[ 18  -2  19  16 -47   9   6 -13  -2 -23  17 -29 -27  -1  55   0  17  37
  23  20   9  -3  36 -24  -1  24  21 -14  34 -14   8  32  10  14  11   1] | J_492
[ -1  13 -86  40  42 -16 -85 -22 -16  15  -4   0  49 -28  30  44  -6   9
   9  15  -8  72 -16 -22   3  67  17 -29   4  42 -44  -9 -39 -21  -8  27] | J_440
[-18   2 -21  31  39   3 -48  13   0  34  12  18  23   9 -35   8   7 -10
 -16  16  -9  -9 -26  10  -1 -18 -17 -25 -26  10   7   7 -12  -9  10  18] | J_440
[  2   1   1  22   4   2 -26  -5   3  -1  12  -8  -3   2  -1   6   1   9
   1  17  -1  -5   4   5   3   0  -1 -20   1   2   6  18  -2  -8  11  12] | J_638
[ -6  12 -22   0   3  -7  -3  -1  13   7   4   0   8 -20 -12 -21 -11 -12
 -12  -3  -1  21  -1  17  -7  18   4  13  -4 -30  -4   2  13   7  -1   3] | J_484
[ -7   1  20  16  14  -5  -5   1  10  22  17   5   3  -5 -17  -9  -6  -6
 -28  22  -9  -7 -22  13 -11 -23 -13 -13 -15  12  32  25   7  -9  30  26] | J_484
[ 13 -17   3   5 -31   5  23  -1  16 -16  -2 -23 -43  -7  12 -28  -8   3
   7   7  -2  -9  21 -16   9   9  27   9  16 -25   8   7  24   7  10  -9] | J_492
[  0  -7  23   7  -8  10   5  -3   9   3  14  -8 -16   8 -20  -6   2   5
 -12  23  -3 -17   4  11  -1 -25 -16  -2  -2 -13  30  13  12  11  23  12] | J_57
[  3   8 -44  34  16 -33 -56 -24 -19  18   1  -6  45 -10  52  32 -14  31
  16  32 -25  44 -31 -32   5  53  14 -42  -4  64 -17  27 -36 -14  -7  36] | J_440
[  0   3  30  -7 -27 -17  23 -13   6  -1   3 -12  -2  -5  24 -13  -8  15
   2  20  -3  -5  -6   3 -12   4   4  -6   1  -3  16  29  17  13  13  12] | J_484
[ -5  -6  73  -8 -27 -10  56  13  25   9  20   0  -8   7 -35 -56 -13 -11
 -28   6  -4 -48   6  19  -2 -52 -12   8 -16 -32  60  29  42  16  36   4] | J_434
[  6 -29  47 -28 -46  15  84  18  31 -26 -11 -17 -82   3 -43 -73 -15 -27
 -13   5   9 -53  34  10   0 -32  17  42  17 -65  40  -3  50  24  34 -23] | J_57
[-10   7 -28  28  58   3 -61  10  -1  39  26  17  29  -1 -25  16   1 -14
 -20  24  -5  12 -36  17  -5 -16 -17 -24 -39  16  -1   7 -20 -17   5  25] | J_764
[-14 -20  77 -32 -10  18  60  32  28   6  17   9 -52  16 -75 -56 -12 -34
 -42  15   6 -72   9  38 -15 -76 -31  21 -18 -49  67   0  50  18  45  -5] | J_57
[ -9  -7 -17  24  43   2 -46   1   0  27   9   7  23   1 -18  15  -3   2
 -11  24  -8   7 -31   8  -5 -14 -11 -31 -36  16   1   9  -7 -16  16  24] | J_293
[  5 -23 -15   6   3   3   4   2  11   0 -22  -3 -30  -6 -16 -20 -12 -22
   4  -4  -4   0  -5 -11   7  -1  25  11 -11 -14  -8 -11   8  -9  15   1] | J_293
[-15 -16  73 -17  -5  -5  60  26  31  20  14  12 -34   3 -71 -60 -18 -38
 -47  11  -8 -64 -18  40 -12 -79 -24  17 -39 -35  66  16  50  10  45   6] | J_484
[ 10   4 -21  36  -5 -16 -41 -28  -9   8   3 -18  23  -9  48  29  -9  39
  13  35 -20  39 -12 -23   4  35   8 -38  15  48   0  36 -23 -12   7  35] | J_57
[ -9   2   2 -14  17   9  -5  22  12  25  16  19  -4   3 -53 -20  14 -24
 -13  -9  10 -20 -12  18  -3 -33 -14   7 -26 -43   2 -19  22  15   2 -15] | J_492
[ -5  14 -41   2  36 -11 -34  -4   5  17  12   6  34 -21  -4   0 -16 -12
 -19   8  -5  39 -17  16  -7  24   4   3 -18  -1 -16  -7 -10  -8 -11  14] | J_764
[ -6 -10  64 -10  -5  16  42  21  23   3  27   6 -35   4 -37 -39  -6 -28
 -33  18  11 -49  17  32 -16 -54 -13  16 -11 -39  49  10  33   6  36   0] | J_764
[ -5 -13 -36  25  42  -1 -40   7  14  21  -9  10  -2  -6 -48  -4 -18 -31
 -19   4 -13   1 -27   7  15 -14   3  -8 -20  15   1 -10 -10 -25  11  14] | J_638
[ -2   2  24  10   4 -10  -1   2  11  20   9   1   5   2 -16 -17 -12  -1
 -24  19 -12 -16 -15   6  -1 -31 -10  -8 -18   1  37  24  11  -2  25  26] | J_492
[  9  -9 -17  23 -39  -2  11 -10   8 -22 -15 -23 -29  -7  33 -17  -3   8
  22   7  -1   5  31 -34  10  37  39   3  33 -10  -6  11   2   5   8  -3] | J_440
[ 18   1  29  17 -57   7  24 -13   4 -42  12 -44 -32   0  46 -20  18  40
  23  22  11 -19  47 -22   1  24  26 -11  42 -18  13  41  12  17  15  -4] | J_638
[  4   5  17  -2 -31   8  18  -1   3 -25   4 -12 -19  -2  19  -9  13  10
  13   0  17 -12  33   1  -7  12  12  -4  30 -21  -1   9  12   9   3 -17] | J_638
[  0  12 -10  27  17 -18 -39 -14   4  15  10  -6  37  -4   9  10  -7  16
 -14  16 -17  16 -20   2   3   7  -7 -25  -5  28   9  25 -14 -12   6  35] | J_638
[  7   1  10   1 -31  12  16   2  -2 -14  10  -3 -17   0  17  -8  26   8
  21  -9  22  -2  31 -12   0  14  20  -2  25 -30 -12   0  13  13   5 -23] | J_434
[ 27  20 -44  32 -30  -6 -27 -38 -16 -29   9 -40  19 -34  84  20   8  52
  24   7   6  67  34 -34   1  91  41 -11  48  13 -33  31 -16  -3  -8  17] | J_293
[-10 -11  45  -8 -10 -21  29   7  18  17   4   3  -2   6 -35 -38 -23 -13
 -28  25 -11 -40 -11  15  -6 -33  -8   2 -21 -10  47  22  26  12  30  16] | J_440
[ -3   3  -7  15  18 -15 -32 -17  -4  20  14   0  39   1  12   6  -9  21
 -11  19 -13  17 -26  -7   0  10   1 -27 -13  35   6  25  -8 -11   8  23] | J_434
[ 21  10 -10  13 -36  -2  12 -19   6 -31  14 -32 -11 -30  53 -10  -9  16
  12  13  12  33  46 -13   1  53  37  12  38 -19 -10  17   5   8   0   2] | J_764
[ 21  19 -25  29 -54   8  -9 -23 -17 -29  14 -26  -1  -6  85  21  40  48
  52  -9  19  39  47 -44   9  68  38 -18  57  -5 -37  21 -16  11 -16 -18] | J_434
[  9   9 -13  36  -8   2 -30 -19   0 -20  11 -27   1  -7  40  10  14  29
  11  27   2  15  13 -20   2  27  14 -28  22  12  -1  28 -12  -7  15  22] | J_638
[ -4   0  -2  15  29   4 -26  11   2  22  19  12  -4   4 -17   4  -3 -16
 -12  17  -4  -6 -13  13  -4 -20 -10 -13 -25   2   9   9  -8 -13   8  15] | J_764
[ 20  16 -28  30 -31   8 -28 -16 -10 -13  15 -20  -5  -9  66  24  28  37
  33   2  13  35  34 -36   3  52  28 -19  44  -4 -26  18 -14   3  -7  -3] | J_492
[ -4  -3  36  10 -34   7  25   2  13 -11   9 -13 -19   7   1 -24  12   8
   0  19  10 -32  32  -1  -9  -7   2  -1  20 -30  32  22  15  20  26  -2] | J_440
[  0 -19 -19  13  11   3  -2   3  16   8 -13  -5 -25 -16 -30 -17 -14 -29
  -7   5  -4   3 -16   8   4  -6  12  10 -14 -12   0  -8  17  -2  15   2] | J_484
[ 14   1   5  19 -35 -13  -2 -26  -3 -14   1 -27  -9  -5  50   0  -6  38
  12  28  -8  16  12 -25   1  31  19 -19  31  19  13  41  -7   2  16  26] | J_57
[ 23  18 -32  15 -32  -5  -3 -26  -4 -31  13 -36   8 -33  70   5   3  27
  20  11  12  53  39 -20  -1  72  37   6  41  -8 -27  15  -8  11 -14   1] | J_764
[-10  16 -79  30  57 -10 -75 -11  -6  27   6  12  45 -25  -5  34  -4  -5
 -10   3 -12  61 -43  10   1  31  -8 -20 -28  28 -31 -10 -27 -19 -12  24] | J_484
[ 28   6 -24  45 -42   4 -31 -40 -19 -42   8 -46  -8 -16 101  41  31  65
  43  27  14  43  38 -47   2  75  39 -37  51  21 -24  42 -24  -1  11  19] | J_293
[  9 -12 -40  24  11   2 -22   0  10  -1   4  -9 -19 -18   6  -4  -7 -12
   5  12   0  18  -5 -14  12  21  28  -3  -3   5 -17   0  -7 -12   2   3] | J_764
[  1  -6  28  -1  -3 -10   5   5  12  14  14  -2  -3   8 -12 -24 -12   2
 -18  14 -10 -23 -13   3  -1 -20  -1  -3 -16  -9  27  22  19   5  19  14] | J_492
[  0   7  -3  -5   3  -3   4   4  15  -8   6  -3  -8 -19 -16 -28 -14 -16
 -14  -4   2   2  10  16  -3  14   9  10   8 -25   3  -4  14  -2  11  -1] | J_638
[ 22  15 -22  10 -72  -1  10 -38   0 -46   9 -46 -16 -27  91   3   5  48
  30   5  16  46  55 -22  -6  97  49   7  70 -19 -26  31   8  19 -13  -9] | J_484
[-11 -15  39  -8  15   4   9  14  12  17  15   4 -12   9 -50 -30  -8 -12
 -35  19  -1 -40 -20  31 -13 -43 -15  -2 -37 -16  40  19  27   1  34  15] | J_293
[-10 -18   8   6   5   7  20  16  19   4 -13   3 -34   0 -43 -39 -18 -38
 -18   8   1 -32   6   7  -1 -22  10  14  -3 -23  24  -8  20   0  33  -1] | J_440
[ -4  22 -73  31  41  -5 -77 -21 -10  18   6   4  55 -29  24  41   5  10
   5   5  -5  74 -24  -5  -5  57   5 -22   0  26 -42  -6 -31 -14 -16  19] | J_484
[ -2  13 -27  28  23 -18 -45 -18  -3  26  14  -4  34  -9  19  19  -7  20
  -9  25 -18  32 -35  -4  -4  21  -3 -28 -14  37   0  30 -19 -12   5  34] | J_484
[ -4   9   1  16  24 -18 -25   3   8  28  19   6  21  -3  -2 -12 -17  -5
 -22  21 -13   4 -25   9  -7  -9  -2 -16 -25  12  16  28  -6 -11  12  34] | J_764
[-16  -3  44 -15  24 -12  19  18  29  37  17  18  10   5 -71 -45 -29 -38
 -49  19 -11 -42 -29  41  -8 -67 -26  13 -51 -24  49  13  27   4  21  19] | J_764
[ -5  -9  40 -25 -18  17  43  28  20   1  11   8 -41   8 -41 -45  10 -21
 -10 -11  14 -46  19  21  -8 -36  -2  21  -1 -67  21 -11  41  23  14 -28] | J_492
[  4 -12 -30  29  10   9 -21   4  11  13  -1  -3 -15 -11 -26  -6  -4 -13
  -7  15  -7  12  -7  -2  10  -1   6  -3   1  -1   5   0  -2  -8  17   9] | J_57
[ 19   8 -18  49 -15  14 -30 -16  -6 -13  28 -32   0 -12  60  21  23  38
  17  33   9  25  27 -24   1  38  22 -26  32  14  -6  39 -20  -4   6  14] | J_764
[ -3  -6  39  -1  13 -18   9   4   9  20  10   8   5  -2 -31 -15 -22 -15
 -32  15  -9 -16 -17  21  -8 -37 -14  -5 -32   0  39  17  16  -4  34  32] | J_293
[ -1   3  19 -17 -10  -3  29   9  21  -5  16  -2 -11 -17 -15 -38 -18 -25
 -25   8   9  -8  17  25 -16  -1   8  25  -4 -44  19   4  26  10  14  -2] | J_764
[ -19  -27   19  -21   36   11   31   41   29   36   -8   29  -28    4
 -114  -61  -25  -68  -45   -6   -6  -53  -35   40   -1  -75   -9   29
  -60  -43   26  -25   42   -6   29   -8] | J_293
[ -7   3  22   9  21 -21 -17   4  12  24  15   7  23   4 -24 -14 -20  -4
 -25  16 -20 -16 -27  15  -4 -23 -17 -20 -25  15  30  25   4 -11  16  27] | J_638
[ -3  -4 -12 -12  35  -1 -19   3   8  15   7  15   5 -20 -39  -4 -24 -31
 -30   1  -3  13 -13  23  -4  -3  -5  11 -19 -14   2 -26  17  -8  12   7] | J_492
[ -9 -10 -19  18  29   4 -15   9  22  26   2  10   2 -11 -49 -11  -9 -30
 -24   6 -10   2 -28  16   1 -19  -7   5 -25  -7  10  -7   7  -9  17   6] | J_484
[ 19   6  -4  35 -28   9 -17 -26 -14 -26   8 -31  -8  -5  67  20  22  44
  29  19  10  20  31 -35  -2  43  26 -26  36   8 -10  36 -15  -1  14  15] | J_293
[-21 -19  71 -34 -11  20  72  44  34  -4  20  22 -45  17 -80 -80   8 -46
 -37 -25  22 -75  23  31 -13 -75 -16  34 -22 -81  51 -16  55  25  40 -32] | J_434
[  1 -16 -22  33  -6   8  -1  -1  23  -4  -2 -17 -25 -14  -5 -20  -2  -6
  -3  14  -2   4   1  -6   5   1  17  -1   3 -13   8  12  12  -2  19   3] | J_484
[ 19 -13 -34  32 -10   0 -29 -17   5  -3  -2 -21  -8 -18  24  12  -5  11
  11  14  -5  28   8 -28  17  31  30  -6  16   8 -15   5  -1  -7   6   9] | J_492
[  4  11 -25 -10  12 -11 -13  -7   3   2  18   4  14 -27   8  -2 -19 -10
 -15   8   4  38   1  14  -8  36  17  13  -4  -8 -16  -8   0  -5  -6   6] | J_764
[  2   9 -60  34  51 -30 -88 -27 -25  31   7   5  66  -6  36  45  -7  29
   6  17 -25  63 -56 -25  10  40   7 -50 -29  73 -32  16 -39 -27 -10  44] | J_434
[ -7  16 -32  -3  24 -16 -30  -6   8   5  10  -2  28 -20 -19 -10 -12  -8
 -27   4  -5  21 -14  21  -3  22  -2   0 -11  -7  -5  -3   1  -1  -3  18] | J_638
[ 11  20 -66  34  19  -7 -62 -24 -14   7  19  -7  42 -30  35  30   9  19
   6   1  -4  70  -7 -21  10  65  20 -20  11  26 -38   3 -22 -16  -8  18] | J_434
